Below are the code and all the weights of a small trained network. Each question names an input and a class and asks about switching units off, where a switched-off unit gives its printed mean instead of its output.

import numpy as np


def w(rows, s, z=0):
    codes = np.array(rows[::2]) - 128.0
    scale = np.full(codes.shape[1], s)
    scale[-1] = z or s
    return codes * scale


def f(y):
    return np.maximum(y, 0)


def log_softmax(a):
    a = a - a.max(-1, keepdims=True)
    return a - np.log(np.exp(a).sum(-1, keepdims=True))


def net(x, mask):
    res = np.array(x, float).reshape(1, 4) / 4 @ E
    y = f(res @ A[0][:, :-1].T + A[0][:, -1])
    res = res + np.where(mask, y, B[0][:, -1]) @ B[0][:, :-1]
    return log_softmax(res[-1] @ U[:, :-1].T + U[:, -1])


A, B = {}, {}
E = w([
[180,220,80,138,62,143,74,103,120],'x0',
[104,160,182,145,83,225,149,148,100],'x1',
[10,178,96,52,144,137,107,100,135],'x2',
[145,97,105,65,102,111,184,50,110],'x3',
],0.014)
A[0] = w([
[106,212,91,110,122,108,53,127,164,185],'N0',
[172,153,72,65,43,118,86,71,97,171],'N1',
[120,159,183,156,56,200,174,102,48,180],'N2',
[93,128,142,131,190,115,116,162,169,182],'N3',
[151,186,65,84,134,113,66,86,145,92],'N4',
[167,83,172,200,187,95,113,177,167,159],'N5',
[30,82,172,64,169,111,192,108,125,140],'N6',
[162,83,198,159,146,167,211,103,96,140],'N7',
[223,70,76,127,71,101,141,67,111,124],'N8',
[123,68,131,77,163,94,195,71,114,181],'N9',
[199,159,168,170,104,210,74,147,75,143],'N10',
[156,84,196,160,136,38,142,180,165,97],'N11',
[176,63,118,191,92,41,88,203,187,163],'N12',
[149,6,115,73,209,99,233,68,152,197],'N13',
[50,172,141,135,145,123,77,161,160,103],'N14',
[116,160,48,95,87,158,46,88,155,125],'N15',
[153,140,183,149,104,168,179,147,107,122],'N16',
[123,165,138,156,165,99,8,204,187,170],'N17',
[139,142,117,129,115,155,126,91,172,2],'N18',
],0.011,0.0085)
B[0] = w([
[69,207,48,118,146,187,82,116,154,206],'N0',
[151,215,99,61,57,114,59,54,74,216],'N1',
[110,80,212,116,37,158,80,174,164,224],'N2',
[82,95,59,144,191,133,99,146,110,187],'N3',
[125,195,103,48,128,112,80,93,175,181],'N4',
[147,62,113,138,205,130,80,171,37,215],'N5',
[80,90,156,1,157,131,162,191,137,219],'N6',
[199,74,194,107,75,109,138,183,173,199],'N7',
[198,168,126,210,49,42,202,117,143,212],'N8',
[153,108,138,79,111,63,231,119,148,208],'N9',
[194,137,143,172,63,212,126,149,215,225],'N10',
[174,71,103,130,229,143,78,136,69,193],'N11',
[183,164,101,182,166,78,74,114,86,220],'N12',
[199,80,103,91,151,48,247,133,168,252],'N13',
[49,172,123,153,147,123,170,160,195,185],'N14',
[120,194,89,78,73,123,52,62,131,194],'N15',
[180,93,184,157,108,156,126,215,180,181],'N16',
[102,181,85,207,199,141,68,128,84,211],'N17',
[205,172,75,145,96,118,159,126,137,130],'N18',
],0.0097,0.019)
U = w([
[110,84,128,36,178,91,207,139,124,120],'0',
[203,104,115,146,95,55,209,80,112,124],'1',
[68,98,183,76,81,156,147,155,116,165],'2',
[148,201,76,92,81,124,70,53,135,136],'3',
[42,59,129,245,112,137,216,8,177,6],'4',
[173,116,97,196,202,101,72,150,74,98],'5',
[205,106,191,181,68,178,112,179,136,174],'6',
[47,184,100,184,162,168,115,145,140,151],'7',
],0.013,0.014)

Each question gives the input, the list of numbers given to net, and the class t.
The units are the neurons (one row each of A and B). Each row of codes is followed by its name. A weight is (code - 128) times the scale printed after its matrix; where a second scale follows, it is the last column's (A, B and U).
mask holds one flag per neuron, in row order. A switched-off neuron (its flag False) gives its mean, the last column of its row in B, instead of its output. The means were averaged over made-up inputs and are rounded, as every weight is.
A unit's drop is (log p(t) with every unit on - log p(t) with that unit switched off) / (log p(t) with every unit on - log p(t) with every unit switched off).
The circuit of an input: a set's keep is (log p(t) with only the set's units on - log p(t) with every unit switched off) / (log p(t) with every unit on - log p(t) with every unit switched off). Starting from the 12 units with the biggest drops (on a tie, the unit counted first), units are removed one at a time, each time the one whose removal leaves the highest keep (on an exact tie, the one counted first), for as long as the keep stays at least 0.8.
circuit, biggest first: the units of the circuit, biggest drop first
top k neurons: the k neurons with the biggest drops, biggest first
drop when u is switched off: that unit's drop, to one decimal
input [1,-4,8,-4], class 7: circuit, biggest first : N14
input [-7,7,4,-7], class 2: circuit, biggest first : N6; N2
input [-8,7,3,-7], class 2: circuit, biggest first : N6; N13
input [-3,4,2,-4], class 7: circuit, biggest first : N13; N14
input [0,5,-5,8], class 6: top 3 neurons : N2; N16; N7
input [7,4,3,-8], class 7: top 2 neurons : N17; N14
input [-4,-8,-7,-1], class 5: top 3 neurons : N5; N11; N12
input [5,-3,-8,1], class 5: top 3 neurons : N12; N13; N9
input [7,-6,-6,-3], class 5: top 3 neurons : N12; N5; N17
input [-6,-2,-3,-3], class 5: drop when N3 is switched off : 0.0
input [1,5,4,1], class 2: drop when N8 is switched off : 0.1
input [2,8,6,-1], class 2: drop when N17 is switched off : 0.5
input [-6,1,-7,1], class 1: drop when N13 is switched off : 2.6
input [-1,3,6,5], class 0: top neuron : N6
